[ -1 -15   1 -14  -4  -6  -6 -17  10 -33   1  18   3   5  -3  -9  -1  -3
   0  -4 -11   3  -1  -2  -8   2 -13  -2   8   3 -67   0 -10 -12   5   0] => <39>
[  7 -18   0  -5  -1  -1  -6 -14   2 -15  -5   3  15  -1  -2  -9  -1  -4
   4   7  -4   0   0  -1  -6   0  -9   5   2   3 -23   3   2  -6   0   2] => <49>
[-36 -22  -5   6  -4  13  -8   9  25  39  -1   3  32  -8  -5  10   0   4
  -3  21  -1  -8   3  10 -15  -8  14  11 -12   5   9  12  11 -17   1   2] => <66>
[-25  -8 -10  13   2  17  -3  22   9  56   2  -9  13  -6  -2   5  -2   8
   0  16   1  -6   1  16 -16  -7  20   4 -14   0  39  10  18  -8  -6   4] => <68>
[ 10 -17   2  -5  -1  -1  -2 -14   0 -14  -6  -1  18   1  -3  -7  -4  -5
   7   8  -3  -2   0  -2  -5  -2  -8   6   2   3 -23   4   2  -5   2   0] => <55>
[-24 -23  -5   5  -4  12  -8   6  19  37  -2   7  28  -6  -3   3   1   5
  -1  17  -3 -11   2  12 -13  -7  12  11  -8   5  -4  13   9 -17  -3   2] => <66>
[-31 -13 -11  10  -1  13  -3  18   7  51   7  -7   4  -4  -2   8  -1   9
  -3   9  -1  -7   1  19 -13  -4  19   9  -8   1  22   9  20 -12  -5   2] => <68>
[  7 -21   3  -3   0  -7  -1 -14  -2 -12  -3   3  12   1  -3  -1   0  -4
   4   5   1  -2  -1   1  -5  -1  -8   9   6   3 -28   4   5  -3   2   4] => <56>
[ 13 -12   2 -17   4   2 -10 -19   1 -43  -6  12  12   2   1 -16  -4  -4
  10   2 -16   3   1  -5  -7   1 -17  -2   2   3 -47   0  -7 -12   2   1] => <50>
[ -7 -12  -4   3   1  17  -8   8   6  25  -4  -4  28  -4   0   1  -1   3
   9  13  -2 -11   3   7  -8  -5   6   4  -5   4  10   6   7 -14   2   3] => <32>
[-28 -12 -10  12  -4  11  -3  19  11  56   2  -9   6  -5  -4  10  -1   5
  -4  15   2  -6   2  15 -12  -7  18   7 -13   3  30  11  18  -7  -5   3] => <68>
[-19 -11  -5   5  -1  12  -3  10  12  28  -2   2  22  -4  -1   6   2   5
   3  10  -3  -9   3   9  -9  -5   7   7  -6   5   5   9   7 -12   2   1] => <32>
[  1 -24   0  -3  -5  -4  -5 -18   4 -16  -3  14  17   3  -5  -4   3  -6
   3   4  -1  -2  -2   4  -7  -2  -8  11   7   4 -37   5   1  -9   4   1] => <67>
[  5 -17   3  -4  -2  -1  -6 -15   1 -12  -5   2  14   0  -4  -7   2  -3
   5   8   0  -3  -2   3 -10  -2  -9   9   4   5 -35   6   5 -12   1   2] => <55>
[  4 -16   2  -3   2  -1  -6 -12   2 -12  -5   5  12   0  -3  -2   1  -3
   3   5  -1  -1  -1  -1  -3  -1  -7   8   4   4 -21   3   0  -8   3   1] => <55>
[-32 -13  -5   1   0  19  -8  12  19  33  -5   2  31  -8   1   7   2   4
   3  14  -4 -10   5   7 -10  -8  12   8 -13   3  16   9   8 -17   1   2] => <70>
[-22  -4  -9  10   2  19  -4  22   7  53   1 -11   8  -6   0  -1  -2   6
   0  16   2  -4   4   9  -9  -6  18   4 -17   1  49   8  16  -5 -10   4] => <44>
[ 17 -15   4   0   1  -3  -4 -13  -4 -14  -5  -1  16   2  -3 -10  -1  -4
   8   6   1  -1  -2   0  -3  -1  -9   5   5   3 -22   3   2  -3   3   4] => <56>
[-23 -17  -4  10  -4  12  -7  10  16  35  -3  -6  38  -7  -2   7  -3   5
   2  22   0  -7   4   8 -10  -8  16   9 -15   4  31   9  16  -4   3   3] => <32>
[-29 -20  -3   4  -2  15  -7   7  19  33  -4   0  31  -8  -1   2   0   4
   3  21  -3  -6   5   8 -14  -8  10  12 -14   2  17  12  16 -13  -1   3] => <43>
[  9 -14   5 -15   2   0  -7 -22   1 -43  -4  12  12   1   1 -11  -2  -5
  10   2 -12   3   1  -7  -6   2 -16  -2   4   2 -44   0  -5 -13   3   1] => <39>
[  3 -19   1  -3  -2  -3  -5 -13   4 -11  -3   4  15  -1  -3  -4   0  -3
   2   4  -5  -2   1   1  -7  -4  -9   9   4   2 -27   2   1  -7   3  -2] => <55>
[-32 -13  -7   7  -4   9  -4  14  15  44   3  -6   8  -7  -3   4  -1   6
  -2  14   2  -3   3  11 -12  -5  13   8 -11   2  29  10  17  -6  -5   3] => <68>
[  1 -23   3  -3  -3  -6  -5 -18   4 -15  -6   9  16   1  -4  -2   4  -2
   5   6   1  -2   0   2 -10  -2  -9   9   8   6 -29   4   3  -6   4   2] => <67>
[-35 -20  -9   8  -3  13  -6  19  13  48   3  -8   7  -6  -1   3  -3   7
  -1  18  -2  -1   3  13 -15  -7  14   9 -16  -1  42  11  25  -5  -8   3] => <68>
[-31 -11  -7   8  -2  13  -6  17  14  45  -4  -7  11  -7  -2   4  -3   7
   0  17   1  -2   4   9 -11  -8  16   8 -15   1  38  10  19  -5  -7   2] => <68>
[-33 -17  -7   9  -6  10  -5  11  17  44   1   4  22  -5  -2  11   1   5
  -4  13   0 -10   2  13 -12  -6  15   8 -12   3   6  11  11 -14   3   1] => <32>
[-38 -23  -6   5  -7  10  -8   6  24  41  -2   2  27  -8  -4   7   2   5
  -2  19   0  -6   3  10 -18 -10  10  14 -10   8   7  12  13 -16   0   3] => <66>
[  6 -14   2  -7  -1  -2  -5 -13   3 -15  -4   2  12   1  -1  -5   1  -3
   4   5  -3   0  -2  -1  -5   0  -8   5   5   2 -22   2   1  -6   3   1] => <55>
[-40 -14  -9   9  -2  13  -5  19  16  54   2 -10  11  -7  -3   6  -2   8
  -4  20   0  -2   4  13 -15  -8  20   8 -17   1  44  11  24  -6  -8   2] => <71>
[ 10 -30   3  -4  -1  -3  -5 -19   0 -19  -5   3  19   2  -2  -6   2  -4
   7   7  -2  -2  -2   1  -7  -1 -11  12   6   2 -34   4   5  -9   4   2] => <67>
[-27 -15  -4   5  -1  14  -7  10  15  28  -5  -1  30  -6  -2   5   0   3
  -1  16  -2  -6   4   3 -12  -6  12   7 -10   3  17  10  10  -9   1   2] => <43>
[  6 -23   1  -2  -4  -5  -4 -16   2 -10  -2   3  13   2  -5  -4   2  -4
   5   7   1  -1  -2   2  -7  -1  -7   9   6   2 -30   5   6  -6   1   2] => <56>
[-14 -19   2 -19  -2  -5  -7 -24  13 -43  -3  20   5   2   0  -8  -1  -3
   3  -3 -12   7   1  -9 -10   1 -15   3   1  -1 -57   2 -10 -16   3  -1] => <61>
[  1  -9   3 -11   0  -4  -6 -15   7 -28  -2  14   8   1   0  -7  -1  -3
   1   0 -10   2   1  -2  -5  -4 -13  -2   4   2 -46   1  -8 -11   5  -1] => <39>
[ 14 -24   4  -7   0  -3  -9 -19  -1 -17  -6   3  20   2  -3  -6   9  -2
   8   6  -1  -3  -2   0  -6  -4 -12   8   6   5 -35   4   4 -10   3   3] => <67>
[-33 -12  -5  10  -2  10  -5  18  15  48   1  -9  12  -5  -1   5  -1   6
  -3  19   0  -2   4  14 -12  -9  17  11 -16   1  42  11  21  -4  -6   3] => <68>
[-19 -14  -6   8  -1  15  -7   9  13  35  -2   0  29  -7  -2   3  -1   4
   3  18  -2 -11   3  10  -9  -7  11   4 -12   5   9   9   7 -16   2   2] => <70>
[  3 -15   1 -16   0  -3  -8 -20   9 -34  -3  19  10   2  -1  -8  -3  -4
   0   2 -14   3  -1  -2  -7   4 -16  -2   7   3 -57   3  -9 -12   5  -2] => <39>
[-37 -13  -7   4  -5  11  -6   7  19  35   2   9  21  -7  -4  11   1   4
  -3  10  -1  -9   2  13 -11  -6  13  11  -8   3  -1  12  10 -17   3   3] => <32>
[ -2 -29   1  -5  -4  -4  -5 -18   5 -12  -4   6  17   4  -7  -7   4  -6
   3   7   0  -1  -2   3 -11  -3 -10  13   6   4 -40   7   8 -13  10   4] => <67>
[-70 -64  -7 -24 -33 -36  -2 -32  60  -6  16  70 -33  -1 -13  31  29  -4
 -41 -13  -3   0   0  17 -27  -6  -3  40  26   8 -70  21  -1 -48  10  -5] => <50>
[ -4  -5   2 -15   1  -3  -4 -16   7 -38   0  15   0   2   1  -7  -1  -3
   3  -3 -11   6  -1  -7  -3   3 -13  -3   3   0 -38  -1  -9  -7   3  -4] => <61>
[-27 -17  -5   4  -2  11  -5   9  15  35   1   1  22  -5  -1   3   2   4
   1  13  -2  -7   3   9 -10  -7  11  11 -10   4  12  10  11 -14   0   4] => <70>
[-21  -5  -7   7  -3  12  -6  18   7  49   3  -9   3  -4  -2   2   0   7
  -2  12   2  -5   2  13  -9  -5  15   5 -13   2  31   8  12  -9  -7   1] => <44>
[-12 -10  -4   7   0  14  -7   9  11  32  -3  -3  34  -4   0   4  -3   4
   6  16  -3  -8   2   6  -7  -6  12   5 -12   2  23   6  10  -7   3   2] => <70>
[ 11 -18   3 -12   2  -2  -6 -19   4 -33  -4  10  11   4  -1 -12  -3  -4
   7   6 -10   1   0  -1  -8   2 -14   0   5   3 -46   3  -3 -12   2   0] => <40>
[-14 -11  -4   7  -1  15  -7  10  11  33  -4  -6  28  -7  -1   2  -3   4
  -1  17   0  -8   3   8 -10  -6  11   5 -11   4  24  15  10  -9  -2   2] => <43>
[  2 -21   2  -2  -1  -4  -2 -15   2 -12 -12   3  14   2  -3  -2   2  -3
   3   4   1  -1  -4   0  -6  -2  -8   9   5   3 -28   5   4  -6   0   1] => <56>
[-11 -18   2 -15  -4  -4  -6 -21  13 -35  -1  22   7   0  -1  -6   1  -4
  -1  -3 -14   2   1  -3 -11   2 -11   4   4   2 -67   2  -9 -17   7  -1] => <39>
[-32 -11  -6  11  -5  11  -5  14  17  57   2  -7  12  -7  -3   6   0   7
  -6  16   2  -6   3  14 -13  -8  19   8 -14   4  33  11  17  -9  -7   0] => <68>
[-21 -14  -4   6  -1  17  -8   9  15  34  -5  -3  36  -7  -2   2  -3   3
   5  18  -4 -10   2   9 -11  -7  12   7 -13   5  12   9  10 -13   1   4] => <43>

[ -3  -1  -7   0  -5  17  21  19  -2   9 -26  -5   6  18  -2  -8  -1   0
  11   1   9  -4  -1  12   5   1  24  -1  10   4   7   8 -10  -6  -5   4] => <251>
[  8 -18   6  -1   8  12  -8  -2 -22  23  -1  23  -1 -15 -16 -14  -7  17
  28 -20 -29  -8  -7   5  -1  -7   8  11  -9   6   4   2  -7 -20 -22   1] => <247>
[ -1  -2  11   5   3   5   7  -5  -6  -7   0   5  -2   2   2  -4   1  -3
 -24  -5  20   1  10 -17   4 -21   6   8   5   1  12   0   5  -3   5  -8] => <272>
[  3  -3 -24 -30  -1  10  -2  19  -4   2  -9 -12  -4  -5   1   6   7  30
  24  -5 -12   9 -19   6   6   8   7  -9  -4   3  13   5   8  -8  -8  -1] => <247>
[ -1   5   3  -5  -3   2  33   5  -2 -14  -9   8   7   7   0  12  -2  14
  38 -19 -33   2 -10  26  10   4  -5   0  27   1  47  -5   8 -41 -14  10] => <247>
[  1   4   3  12  25  -2  -2  -2   7 -30   8 -27   8  -8  -5  -3  20 -12
  -1   9   9  -2 -10  -6 -10  -6 -10   4   8  -8 -14   8   2   4  30  -7] => <251>
[ -5  -1   5   0 -12   3   0  -2 -10  35  -4   8  -5   3   1  -3  -7   2
   1   3  -2  10   4  -5   3   0   5 -14 -13   9   0 -12  -3  10  -5   7] => <266>
[  7   1   2 -17  20  -1  -9  23 -10 -37   4 -10  11   0  -1  21  15  14
   6   3   4 -12 -43  11 -18  -4   2   4   3   3   4  13   7  -8 -10  -8] => <272>
